Below is a small trained network, with its code and all its weights. Each question gives an input and a target symbol and asks what happens when units are switched off, that is, made to give their printed mean instead of their output.

import numpy as np


def w(rows, s, z=0):
    codes = np.array(rows[::2]) - 128.0
    scale = np.full(codes.shape[1], s)
    scale[-1] = z or s
    return codes * scale


def norm(h):
    return h / np.sqrt((h * h).mean(-1, keepdims=True) + 1e-5)


def f(y):
    return y / 2 * (1 + np.tanh(0.7978845608 * (y + 0.044715 * y**3)))


def softmax(a):
    e = np.exp(a - a.max(-1, keepdims=True))
    return e / e.sum(-1, keepdims=True)


def log_softmax(a):
    a = a - a.max(-1, keepdims=True)
    return a - np.log(np.exp(a).sum(-1, keepdims=True))


def net(x, mask):
    ids = ['αγδεθλμσ'.index(c) for c in x.split()]
    T = len(ids)
    res = E[ids] + P[:T]
    u = 0
    for l in range(3):
        q, k, v = (norm(res) @ M[l].T for M in (Q, K, V))
        z = softmax(np.where(np.tri(T) > 0, q @ k.T / 4**0.5, -1e9)) @ v
        res = res + np.where(mask[u], z, O[l][:, -1]) @ O[l][:, :-1]
        u += 1
        y = f(norm(res) @ A[l][:, :-1].T + A[l][:, -1])
        res = res + np.where(mask[u : u + 4], y, B[l][:, -1]) @ B[l][:, :-1]
        u += 4
    return log_softmax(norm(res)[-1] @ U[:, :-1].T + U[:, -1])


Q, K, V, O, A, B = {}, {}, {}, {}, {}, {}
E = w([
[94,121,121,105,169,127,232],'α',
[85,80,131,116,89,133,132],'γ',
[107,57,148,132,147,115,58],'δ',
[114,165,74,79,137,125,206],'ε',
[139,104,244,76,193,78,4],'θ',
[126,132,48,151,79,120,154],'λ',
[143,156,143,151,59,119,156],'μ',
[178,126,95,189,81,116,146],'σ',
],0.0031)
P = w([
[184,106,136,71,126,19,176],'0',
[66,157,184,160,168,156,166],'1',
[200,16,168,147,4,116,216],'2',
[78,156,118,131,179,187,120],'3',
[226,145,163,115,2,132,177],'4',
[88,149,84,104,170,141,95],'5',
[207,194,202,49,36,121,87],'6',
[92,163,111,124,142,90,92],'7',
],0.0044)
Q[0] = w([
[45,252,16,37,229,89,57],'0.h0',
[140,65,123,137,101,253,144],'0.h0',
[30,136,61,101,186,188,85],'0.h0',
[243,47,111,58,67,156,169],'0.h0',
],0.0029)
K[0] = w([
[36,204,38,117,253,106,72],'0.h0',
[92,124,184,240,146,128,187],'0.h0',
[17,114,76,198,233,142,101],'0.h0',
[128,73,159,183,43,161,192],'0.h0',
],0.0032)
V[0] = w([
[8,4,113,100,92,112,189],'0.h0',
[155,132,183,119,75,159,93],'0.h0',
[144,142,114,86,81,47,147],'0.h0',
[80,74,78,113,179,154,123],'0.h0',
],0.0032)
O[0] = w([
[253,166,147,138,123,169,163,248],'0.h0',
[111,69,103,106,126,108,160,116],'0.h0',
[123,108,105,143,174,146,122,222],'0.h0',
[159,165,135,196,83,54,88,95],'0.h0',
],0.004,0.0018)
A[0] = w([
[173,160,118,4,86,129,166,212],'0.n0',
[111,174,41,155,108,81,244,226],'0.n1',
[155,28,120,189,28,131,118,218],'0.n2',
[145,92,251,61,187,86,20,245],'0.n3',
],0.0029,0.0013)
B[0] = w([
[149,138,196,156,30,113,171,252],'0.n0',
[232,40,224,80,130,151,61,232],'0.n1',
[211,176,145,56,145,154,227,195],'0.n2',
[197,132,84,163,70,170,253,219],'0.n3',
],0.0032,0.002)
Q[1] = w([
[130,132,65,65,131,225,55],'1.h0',
[106,105,96,114,108,246,108],'1.h0',
[99,225,128,178,139,2,41],'1.h0',
[201,177,80,77,153,141,101],'1.h0',
],0.0037)
K[1] = w([
[28,215,165,182,178,217,150],'1.h0',
[3,159,220,198,186,179,231],'1.h0',
[114,194,14,113,148,43,22],'1.h0',
[79,173,86,123,126,187,91],'1.h0',
],0.0037)
V[1] = w([
[111,76,89,57,19,206,98],'1.h0',
[106,72,135,196,115,88,254],'1.h0',
[66,170,229,47,87,69,154],'1.h0',
[73,63,68,199,153,111,151],'1.h0',
],0.003)
O[1] = w([
[183,210,113,152,113,253,220,85],'1.h0',
[166,116,133,93,47,57,74,214],'1.h0',
[184,29,37,165,109,159,90,161],'1.h0',
[177,202,142,77,98,63,124,2],'1.h0',
],0.0033,0.0018)
A[1] = w([
[62,77,38,56,125,80,182,22],'1.n0',
[107,116,185,151,188,139,182,63],'1.n1',
[47,123,212,111,213,111,188,7],'1.n2',
[234,140,250,130,80,86,91,156],'1.n3',
],0.0024,0.0018)
B[1] = w([
[112,62,103,69,224,99,28,76],'1.n0',
[86,192,4,184,139,187,89,114],'1.n1',
[50,203,67,85,139,154,135,96],'1.n2',
[148,193,68,73,93,140,149,250],'1.n3',
],0.0031,0.0022)
Q[2] = w([
[184,66,148,3,173,69,232],'2.h0',
[44,188,193,222,75,91,77],'2.h0',
[100,71,218,80,30,133,219],'2.h0',
[63,97,16,158,80,209,68],'2.h0',
],0.0033)
K[2] = w([
[102,59,108,162,1,175,162],'2.h0',
[221,133,64,95,228,59,117],'2.h0',
[129,86,177,181,84,31,198],'2.h0',
[72,173,216,83,202,134,118],'2.h0',
],0.0038)
V[2] = w([
[146,74,79,185,138,109,228],'2.h0',
[90,123,118,217,3,109,145],'2.h0',
[104,106,93,36,149,120,179],'2.h0',
[135,136,244,89,192,146,235],'2.h0',
],0.0031)
O[2] = w([
[153,174,98,55,93,95,107,212],'2.h0',
[83,113,28,68,148,255,123,175],'2.h0',
[167,150,92,227,108,122,57,117],'2.h0',
[211,55,130,100,74,84,106,254],'2.h0',
],0.004,0.0017)
A[2] = w([
[69,146,182,72,109,89,52,182],'2.n0',
[29,103,177,106,80,144,135,117],'2.n1',
[140,186,166,51,107,152,128,46],'2.n2',
[95,4,102,146,192,126,140,5],'2.n3',
],0.0039,0.0016)
B[2] = w([
[98,93,62,83,102,39,172,178],'2.n0',
[127,104,81,113,214,83,111,130],'2.n1',
[99,204,77,191,103,93,145,254],'2.n2',
[119,143,79,138,92,191,3,45],'2.n3',
],0.0041,0.00079)
U = w([
[254,31,205,71,42,30,136,244],'α',
[192,178,152,144,58,233,196,56],'γ',
[65,222,42,81,47,26,186,111],'δ',
[143,44,200,229,148,156,33,61],'ε',
[61,39,37,47,105,38,36,19],'θ',
[21,210,154,181,211,189,209,247],'λ',
[100,43,38,70,156,228,28,149],'μ',
[20,76,41,53,177,52,173,75],'σ',
],0.0043,0.0012)

Each question gives the input, a string of symbols that net reads in full, and the target symbol t.
The units are the heads (4 rows each of Q, K, V and O) and the neurons (one row each of A and B). Each row of codes is followed by its name. A weight is (code - 128) times the scale printed after its matrix; where a second scale follows, it is the last column's (O, A, B and U).
mask holds one flag per unit, layer by layer, with each layer's heads first. A switched-off unit (its flag False) gives its mean, the last column of its rows in O or B, instead of its output. The means were averaged over made-up inputs and are rounded, as every weight is.
A unit's drop is (log p(t) with every unit on - log p(t) with that unit switched off) / (log p(t) with every unit on - log p(t) with every unit switched off).
The circuit of an input: a set's keep is (log p(t) with only the set's units on - log p(t) with every unit switched off) / (log p(t) with every unit on - log p(t) with every unit switched off). Starting from the 12 units with the biggest drops (on a tie, the unit counted first), units are removed one at a time, each time the one whose removal leaves the highest keep (on an exact tie, the one counted first), for as long as the keep stays at least 0.8.
units of the circuit, in order: the units of the circuit, biggest drop first
most important unit: the unit with the biggest drop
k most important neurons: the k neurons with the biggest drops, biggest first
drop when u is switched off: that unit's drop, to one decimal
input ε δ α λ, target δ: most important neuron => [0.n0]
input γ ε σ δ ε δ ε δ, target δ: units of the circuit, in order => [1.h0 0.n3 0.n0 0.n1]
input α θ δ λ, target θ: 3 most important neurons => [0.n3 0.n1 0.n0]
input λ σ δ ε λ γ σ α, target γ: units of the circuit, in order => [0.h0 1.h0]
input δ γ γ θ, target γ: units of the circuit, in order => [0.n3 0.n1]
input γ δ λ ε γ γ σ δ, target γ: units of the circuit, in order => [0.n3 1.h0]
input δ α λ γ λ θ, target γ: units of the circuit, in order => [0.n3 2.n0 0.n1]
input λ γ λ σ α δ, target σ: 3 most important neurons => [0.n0 0.n1 1.n3]
input μ γ δ δ, target γ: units of the circuit, in order => [0.h0 0.n1]
input σ α μ λ λ σ, target λ: 3 most important neurons => [0.n3 0.n0 0.n2]
input α θ μ α λ λ, target α: 4 most important neurons => [0.n1 1.n2 2.n2 2.n1]
input θ λ γ ε σ μ, target ε: 2 most important neurons => [0.n3 1.n3]
input δ α θ λ λ μ λ θ, target μ: 2 most important neurons => [0.n3 0.n0]
input σ μ λ λ θ ε μ σ, target ε: 2 most important neurons => [0.n1 0.n3]
input ε α α θ, target α: most important unit => 0.n3
input ε δ λ μ, target δ: 3 most important neurons => [0.n3 0.n0 2.n0]
input γ δ θ ε ε λ θ δ, target λ: 2 most important neurons => [0.n3 0.n0]
input μ σ δ λ, target σ: 2 most important neurons => [0.n3 0.n0]
input λ ε γ σ, target ε: 4 most important neurons => [0.n3 0.n0 1.n3 0.n2]
input θ λ γ σ λ ε λ γ, target ε: most important unit => 1.h0
input ε θ λ μ γ α, target μ: drop when 0.n1 is switched off => 0.2
input λ σ α θ λ θ δ ε, target θ: drop when 1.h0 is switched off => 0.2
input λ θ α μ, target θ: drop when 0.n0 is switched off => 0.2
